Below is a small trained network, with its code and all its weights. Each question gives an input and a class and asks what happens when units are switched off, that is, made to give their printed mean instead of their output.

import numpy as np


def w(rows, s, z=0):
    codes = np.array(rows[::2]) - 128.0
    scale = np.full(codes.shape[1], s)
    scale[-1] = z or s
    return codes * scale


def norm(h):
    return h / np.sqrt((h * h).mean(-1, keepdims=True) + 1e-5)


def f(y):
    return y / 2 * (1 + np.tanh(0.7978845608 * (y + 0.044715 * y**3)))


def log_softmax(a):
    a = a - a.max(-1, keepdims=True)
    return a - np.log(np.exp(a).sum(-1, keepdims=True))


def net(x, mask):
    res = np.array(x, float).reshape(1, 2) / 4 @ E
    u = 0
    for l in range(4):
        y = f(norm(res) @ A[l][:, :-1].T + A[l][:, -1])
        res = res + np.where(mask[u : u + 10], y, B[l][:, -1]) @ B[l][:, :-1]
        u += 10
    return log_softmax(norm(res)[-1] @ U[:, :-1].T + U[:, -1])


A, B = {}, {}
E = w([
[50,127,102,239],'x0',
[171,4,208,114],'x1',
],0.0032)
A[0] = w([
[122,189,109,201,255],'0.n0',
[131,77,124,143,80],'0.n1',
[87,127,108,84,58],'0.n2',
[118,59,37,179,23],'0.n3',
[254,125,73,90,23],'0.n4',
[85,181,196,164,106],'0.n5',
[59,152,111,125,216],'0.n6',
[124,130,174,153,99],'0.n7',
[196,129,167,104,180],'0.n8',
[147,187,150,119,237],'0.n9',
],0.0067,0.00057)
B[0] = w([
[181,116,164,87,251],'0.n0',
[239,213,208,111,156],'0.n1',
[124,108,85,134,124],'0.n2',
[186,36,3,67,176],'0.n3',
[65,64,93,88,236],'0.n4',
[142,101,131,108,152],'0.n5',
[82,140,168,80,188],'0.n6',
[127,174,169,127,136],'0.n7',
[110,154,50,100,223],'0.n8',
[73,102,201,9,168],'0.n9',
],0.0038,0.0021)
A[1] = w([
[127,125,97,255,251],'1.n0',
[136,158,103,119,138],'1.n1',
[74,140,115,200,197],'1.n2',
[103,95,127,100,146],'1.n3',
[83,126,142,118,216],'1.n4',
[98,116,137,205,43],'1.n5',
[117,169,132,156,92],'1.n6',
[131,137,208,99,149],'1.n7',
[171,131,210,130,185],'1.n8',
[86,130,153,51,172],'1.n9',
],0.0074,0.0011)
B[1] = w([
[48,59,167,16,203],'1.n0',
[155,54,101,155,140],'1.n1',
[148,73,156,86,154],'1.n2',
[15,138,193,248,175],'1.n3',
[170,60,172,177,159],'1.n4',
[198,115,83,4,130],'1.n5',
[98,135,181,147,114],'1.n6',
[166,74,73,157,165],'1.n7',
[199,189,59,163,174],'1.n8',
[49,86,129,164,251],'1.n9',
],0.0034,0.003)
A[2] = w([
[15,244,96,107,124],'2.n0',
[79,112,145,253,101],'2.n1',
[51,228,112,59,132],'2.n2',
[179,169,49,130,109],'2.n3',
[199,74,134,153,100],'2.n4',
[129,54,27,54,8],'2.n5',
[47,162,153,169,142],'2.n6',
[110,135,93,66,71],'2.n7',
[65,171,57,141,93],'2.n8',
[193,70,196,154,182],'2.n9',
],0.0048,0.0013)
B[2] = w([
[172,117,163,130,252],'2.n0',
[117,90,53,163,149],'2.n1',
[246,83,138,127,219],'2.n2',
[77,124,113,89,105],'2.n3',
[139,165,150,168,178],'2.n4',
[148,164,138,90,215],'2.n5',
[165,165,109,254,180],'2.n6',
[127,110,141,117,156],'2.n7',
[156,137,139,120,163],'2.n8',
[148,168,110,171,209],'2.n9',
],0.0048,0.0022)
A[3] = w([
[204,89,76,2,152],'3.n0',
[71,148,87,19,58],'3.n1',
[122,75,96,111,109],'3.n2',
[181,207,103,36,141],'3.n3',
[183,90,147,183,127],'3.n4',
[167,148,107,172,65],'3.n5',
[230,185,153,247,125],'3.n6',
[109,78,175,56,5],'3.n7',
[128,149,1,136,201],'3.n8',
[93,110,95,77,44],'3.n9',
],0.0056,0.0021)
B[3] = w([
[60,139,157,136,253],'3.n0',
[137,115,161,138,155],'3.n1',
[49,172,167,130,148],'3.n2',
[113,84,80,252,171],'3.n3',
[162,185,113,125,185],'3.n4',
[151,92,133,95,131],'3.n5',
[192,129,178,71,227],'3.n6',
[117,121,105,2,162],'3.n7',
[30,58,204,186,146],'3.n8',
[224,98,184,68,125],'3.n9',
],0.0041,0.004)
U = w([
[36,74,173,36,190],'0',
[225,142,175,150,209],'1',
[40,83,130,254,124],'2',
[102,181,40,134,31],'3',
[80,194,111,157,2],'4',
],0.0096,0.0043)

Each question gives the input, the list of numbers given to net, and the class t.
The units are the neurons (one row each of A and B). Each row of codes is followed by its name. A weight is (code - 128) times the scale printed after its matrix; where a second scale follows, it is the last column's (A, B and U).
mask holds one flag per neuron, layer by layer. A switched-off neuron (its flag False) gives its mean, the last column of its row in B, instead of its output. The means were averaged over made-up inputs and are rounded, as every weight is.
A unit's drop is (log p(t) with every unit on - log p(t) with that unit switched off) / (log p(t) with every unit on - log p(t) with every unit switched off).
The circuit of an input: a set's keep is (log p(t) with only the set's units on - log p(t) with every unit switched off) / (log p(t) with every unit on - log p(t) with every unit switched off). Starting from the 12 units with the biggest drops (on a tie, the unit counted first), units are removed one at a time, each time the one whose removal leaves the highest keep (on an exact tie, the one counted first), for as long as the keep stays at least 0.8.
circuit, biggest first: the units of the circuit, biggest drop first
most important unit: the unit with the biggest drop
k most important neurons: the k neurons with the biggest drops, biggest first
top k neurons in layer l: the k neurons of layer l with the biggest drops, biggest first
drop when u is switched off: that unit's drop, to one decimal
input [-3,-1], class 2: 4 most important neurons -> (1.n3 1.n9 0.n3 1.n0)
input [-5,-7], class 1: circuit, biggest first -> (2.n2 2.n0)
input [4,0], class 0: circuit, biggest first -> (1.n0)
input [-1,3], class 2: top 2 neurons in layer 0 -> (0.n8 0.n0)
input [1,3], class 2: 2 most important neurons -> (1.n8 0.n1)
input [2,4], class 1: 4 most important neurons -> (0.n1 2.n4 3.n6 2.n9)
input [1,2], class 2: 2 most important neurons -> (0.n1 0.n0)
input [1,-3], class 2: 4 most important neurons -> (0.n8 2.n1 1.n9 0.n1)
input [-3,-4], class 1: 4 most important neurons -> (0.n3 1.n0 2.n6 2.n2)
input [0,1], class 2: 2 most important neurons -> (0.n1 3.n3)
input [2,5], class 1: 2 most important neurons -> (0.n1 3.n6)
input [-8,-5], class 0: 2 most important neurons -> (3.n0 0.n4)
input [-4,-7], class 1: 2 most important neurons -> (2.n2 2.n0)
input [4,-3], class 0: most important unit -> 0.n4
input [-2,-4], class 1: 3 most important neurons -> (2.n6 1.n0 2.n2)
input [5,-5], class 0: 2 most important neurons -> (1.n0 1.n2)
input [-3,-3], class 2: 2 most important neurons -> (1.n9 0.n1)
input [-7,-5], class 0: top 2 neurons in layer 0 -> (0.n4 0.n9)
input [6,5], class 0: top 2 neurons in layer 1 -> (1.n0 1.n5)
input [-2,0], class 2: most important unit -> 1.n3
input [-4,-6], class 1: drop when 2.n2 is switched off -> 1.5
input [-1,1], class 2: drop when 3.n6 is switched off -> 0.0
input [8,6], class 0: drop when 1.n5 is switched off -> 0.5
input [4,3], class 0: top 2 neurons in layer 0 -> (0.n9 0.n0)
